Below are the code and all the weights of a small trained network. Each question names an input and a class and asks about switching units off, where a switched-off unit gives its printed mean instead of its output.

import numpy as np


def w(rows, s, z=0):
    codes = np.array(rows[::2]) - 128.0
    scale = np.full(codes.shape[1], s)
    scale[-1] = z or s
    return codes * scale


def f(y):
    return np.maximum(y, 0)


def log_softmax(a):
    a = a - a.max(-1, keepdims=True)
    return a - np.log(np.exp(a).sum(-1, keepdims=True))


def net(x, mask):
    res = np.array(x, float).reshape(1, 4) / 4 @ E
    y = f(res @ A[0][:, :-1].T + A[0][:, -1])
    res = res + np.where(mask, y, B[0][:, -1]) @ B[0][:, :-1]
    return log_softmax(res[-1] @ U[:, :-1].T + U[:, -1])


A, B = {}, {}
E = w([
[95,72,192,249],'x0',
[175,70,194,78],'x1',
[127,135,133,131],'x2',
[218,139,107,184],'x3',
],0.016)
A[0] = w([
[161,34,175,147,149],'neuron 1',
[81,44,194,208,254],'neuron 2',
[179,183,57,116,224],'neuron 3',
[223,154,148,63,87],'neuron 4',
[58,166,75,93,80],'neuron 5',
[113,200,76,51,177],'neuron 6',
[46,116,143,89,215],'neuron 7',
[174,53,183,169,120],'neuron 8',
[166,46,211,9,242],'neuron 9',
],0.014,0.0073)
B[0] = w([
[141,69,180,152,190],'neuron 1',
[54,17,85,140,251],'neuron 2',
[183,149,67,128,206],'neuron 3',
[236,197,152,197,187],'neuron 4',
[141,43,145,90,172],'neuron 5',
[178,92,189,37,211],'neuron 6',
[87,92,200,39,189],'neuron 7',
[178,67,179,162,191],'neuron 8',
[80,204,245,172,233],'neuron 9',
],0.012,0.025)
U = w([
[212,44,184,69,243],'0',
[136,224,221,69,30],'1',
[2,65,16,53,112],'2',
[74,86,176,122,2],'3',
[228,171,23,58,208],'4',
[225,218,168,168,27],'5',
[128,100,22,242,215],'6',
],0.01,0.0089)

Each question gives the input, the list of numbers given to net, and the class t.
The units are the neurons (one row each of A and B). Each row of codes is followed by its name. A weight is (code - 128) times the scale printed after its matrix; where a second scale follows, it is the last column's (A, B and U).
mask holds one flag per neuron, in row order. A switched-off neuron (its flag False) gives its mean, the last column of its row in B, instead of its output. The means were averaged over made-up inputs and are rounded, as every weight is.
A unit's drop is (log p(t) with every unit on - log p(t) with that unit switched off) / (log p(t) with every unit on - log p(t) with every unit switched off).
The circuit of an input: a set's keep is (log p(t) with only the set's units on - log p(t) with every unit switched off) / (log p(t) with every unit on - log p(t) with every unit switched off). Starting from all 9 units, units are removed one at a time, each time the one whose removal leaves the highest keep (on an exact tie, the one counted first), for as long as the keep stays at least 0.8.
circuit, biggest first: the units of the circuit, biggest drop first
k most important neurons: the k neurons with the biggest drops, biggest first
drop of u: that unit's drop, to one decimal
input [4,5,4,-1], class 3: circuit, biggest first : (neuron 6; neuron 9)
input [8,4,-5,-1], class 3: circuit, biggest first : (neuron 2)
input [-6,1,4,3], class 5: 2 most important neurons : (neuron 4; neuron 2)
input [0,-3,8,1], class 4: 2 most important neurons : (neuron 2; neuron 9)
input [5,-1,-4,-1], class 2: circuit, biggest first : (neuron 2; neuron 4)
input [6,3,1,-2], class 3: 2 most important neurons : (neuron 2; neuron 6)
input [5,-5,6,2], class 6: 2 most important neurons : (neuron 7; neuron 6)
input [-4,1,-5,6], class 5: 2 most important neurons : (neuron 4; neuron 2)
input [2,-2,-5,6], class 6: 2 most important neurons : (neuron 6; neuron 7)
input [-1,0,-5,5], class 4: 2 most important neurons : (neuron 9; neuron 2)
input [7,3,3,-1], class 3: 2 most important neurons : (neuron 2; neuron 6)
input [-8,5,-4,-1], class 1: 2 most important neurons : (neuron 9; neuron 6)
input [1,7,1,-5], class 3: drop of neuron 9 : 0.3
input [-7,3,7,-3], class 1: circuit, biggest first : (neuron 9)
input [4,-3,-1,5], class 6: drop of neuron 6 : 0.2
input [-6,-1,-4,3], class 4: drop of neuron 3 : 0.1
input [8,6,-3,-6], class 3: drop of neuron 5 : 0.0
